Here is a tiny trained network, its code and every weight. The questions are about switching its units off for an input and a class, where a switched-off unit gives its printed mean instead of its output.

import numpy as np


def w(rows, s, z=0):
    codes = np.array(rows[::2]) - 128.0
    scale = np.full(codes.shape[1], s)
    scale[-1] = z or s
    return codes * scale


def norm(h):
    return h / np.sqrt((h * h).mean(-1, keepdims=True) + 1e-5)


def f(y):
    return np.maximum(y, 0)


def log_softmax(a):
    a = a - a.max(-1, keepdims=True)
    return a - np.log(np.exp(a).sum(-1, keepdims=True))


def net(x, mask):
    res = np.array(x, float).reshape(1, 6) / 4 @ E
    u = 0
    for l in range(3):
        y = f(norm(res) @ A[l][:, :-1].T + A[l][:, -1])
        res = res + np.where(mask[u : u + 8], y, B[l][:, -1]) @ B[l][:, :-1]
        u += 8
    return log_softmax(norm(res)[-1] @ U[:, :-1].T + U[:, -1])


A, B = {}, {}
E = w([
[125,159,180,156,75,83,108,142,205,120],'x0',
[133,141,112,144,114,119,148,119,119,129],'x1',
[87,75,127,123,138,178,69,42,114,161],'x2',
[89,133,133,187,140,20,169,155,168,114],'x3',
[126,50,253,158,75,132,169,107,175,125],'x4',
[170,140,68,145,77,129,102,103,102,177],'x5',
],0.00065)
A[0] = w([
[87,145,120,69,160,228,7,113,65,133,37],'0.n1',
[114,171,167,240,60,39,210,147,148,119,180],'0.n2',
[152,104,130,76,109,178,147,142,35,108,4],'0.n3',
[96,80,154,123,176,130,210,149,73,92,60],'0.n4',
[55,156,128,88,211,90,136,217,134,23,105],'0.n5',
[36,127,108,156,234,106,86,81,175,92,117],'0.n6',
[91,191,111,43,158,243,1,83,72,130,101],'0.n7',
[95,116,229,156,70,119,93,77,192,178,126],'0.n8',
],0.00098,0.00041)
B[0] = w([
[219,29,74,124,206,254,181,83,167,166,219],'0.n1',
[140,127,88,3,150,230,101,98,75,145,231],'0.n2',
[135,136,39,148,174,124,101,83,128,188,169],'0.n3',
[62,35,137,117,70,182,41,23,135,129,166],'0.n4',
[210,196,109,24,82,52,142,170,116,138,204],'0.n5',
[150,221,101,103,42,80,70,153,29,247,186],'0.n6',
[237,39,70,141,189,219,242,70,220,121,249],'0.n7',
[168,157,103,92,185,89,158,167,143,20,219],'0.n8',
],0.00091,0.0012)
A[1] = w([
[37,120,64,134,197,13,115,105,86,121,148],'1.n1',
[124,92,252,130,83,90,126,130,242,101,162],'1.n2',
[123,83,234,115,135,156,116,136,204,98,19],'1.n3',
[138,173,101,224,11,116,93,120,184,196,122],'1.n4',
[79,97,168,86,185,132,191,131,50,104,137],'1.n5',
[232,189,86,114,102,106,119,146,133,156,163],'1.n6',
[99,93,214,171,129,158,139,133,159,76,2],'1.n7',
[128,72,243,94,131,110,126,115,180,125,27],'1.n8',
],0.0013,0.00071)
B[1] = w([
[102,145,227,165,76,85,96,143,92,142,190],'1.n1',
[146,165,103,112,101,160,145,133,136,49,253],'1.n2',
[55,87,158,235,114,94,167,81,161,67,197],'1.n3',
[104,64,187,76,102,113,85,83,73,162,178],'1.n4',
[121,93,121,177,98,140,96,57,151,125,180],'1.n5',
[71,143,202,108,115,102,129,158,117,99,215],'1.n6',
[52,77,175,249,108,140,96,61,167,75,172],'1.n7',
[90,99,135,180,99,151,120,97,166,62,199],'1.n8',
],0.0019,0.0015)
A[2] = w([
[109,95,172,150,116,51,148,173,85,220,101],'2.n1',
[158,41,131,97,39,182,89,22,143,143,253],'2.n2',
[223,76,149,66,159,204,213,167,85,142,208],'2.n3',
[98,71,130,186,144,138,175,105,154,105,34],'2.n4',
[136,116,140,184,152,159,146,106,242,90,21],'2.n5',
[66,177,184,159,101,40,120,139,194,119,146],'2.n6',
[161,111,35,85,167,235,65,100,129,171,72],'2.n7',
[114,237,88,141,195,104,160,252,116,81,29],'2.n8',
],0.0015,0.00056)
B[2] = w([
[68,138,159,132,161,169,15,82,93,172,155],'2.n1',
[138,203,92,117,171,83,211,236,148,100,252],'2.n2',
[90,131,50,141,190,95,34,88,113,230,202],'2.n3',
[148,103,97,185,81,197,92,90,176,92,169],'2.n4',
[79,56,121,235,103,131,84,66,98,121,178],'2.n5',
[171,128,55,77,202,198,116,123,67,173,208],'2.n6',
[195,57,65,121,246,215,240,138,213,162,215],'2.n7',
[234,183,222,27,1,99,247,231,220,53,178],'2.n8',
],0.0015,0.0022)
U = w([
[181,73,12,101,254,237,161,101,153,211,151],'0',
[178,223,169,45,74,67,181,234,130,95,174],'1',
[50,145,161,134,126,60,34,93,40,213,8],'2',
[73,43,194,239,81,169,156,56,199,26,172],'3',
],0.0056,0.0011)

Each question gives the input, the list of numbers given to net, and the class t.
The units are the neurons (one row each of A and B). Each row of codes is followed by its name. A weight is (code - 128) times the scale printed after its matrix; where a second scale follows, it is the last column's (A, B and U).
mask holds one flag per neuron, layer by layer. A switched-off neuron (its flag False) gives its mean, the last column of its row in B, instead of its output. The means were averaged over made-up inputs and are rounded, as every weight is.
A unit's drop is (log p(t) with every unit on - log p(t) with that unit switched off) / (log p(t) with every unit on - log p(t) with every unit switched off).
The circuit of an input: a set's keep is (log p(t) with only the set's units on - log p(t) with every unit switched off) / (log p(t) with every unit on - log p(t) with every unit switched off). Starting from the 12 units with the biggest drops (on a tie, the unit counted first), units are removed one at a time, each time the one whose removal leaves the highest keep (on an exact tie, the one counted first), for as long as the keep stays at least 0.8.
circuit, biggest first: the units of the circuit, biggest drop first
k most important neurons: the k neurons with the biggest drops, biggest first
k most important neurons of layer l: the k neurons of layer l with the biggest drops, biggest first
drop of u: that unit's drop, to one decimal
input [0,2,-3,-4,-4,-8], class 1: most important neuron : 0.n5
input [4,3,-4,5,-1,5], class 2: 2 most important neurons : 1.n4; 2.n1
input [1,4,8,5,-5,3], class 2: circuit, biggest first : 1.n1; 2.n7
input [5,-8,-2,2,-7,8], class 2: circuit, biggest first : 1.n4; 2.n2; 2.n7; 0.n1
input [4,-1,-2,-1,-7,8], class 1: 3 most important neurons : 1.n6; 2.n3; 2.n6
input [-4,1,3,8,-8,-6], class 2: 3 most important neurons of layer 2 : 2.n1; 2.n2; 2.n7
input [-4,-8,-8,-4,4,8], class 2: 2 most important neurons of layer 1 : 1.n6; 1.n2
input [5,0,3,2,-5,-4], class 2: 2 most important neurons of layer 0 : 0.n6; 0.n8
input [7,7,2,-4,-6,-8], class 1: 2 most important neurons of layer 0 : 0.n5; 0.n6
input [-8,2,-4,6,-1,1], class 1: 2 most important neurons : 2.n8; 1.n4
input [8,3,-7,2,-3,8], class 2: 2 most important neurons of layer 1 : 1.n4; 1.n2
input [4,-7,-3,2,-5,8], class 2: 2 most important neurons : 1.n4; 1.n2
input [-7,-3,7,8,-1,7], class 2: 2 most important neurons of layer 1 : 1.n1; 1.n2
input [-6,-8,-8,1,-6,7], class 1: most important neuron : 2.n8
input [8,-2,2,1,-4,-2], class 1: 2 most important neurons of layer 2 : 2.n3; 2.n5
input [-4,3,-4,4,-8,1], class 1: drop of 2.n8 : 0.2
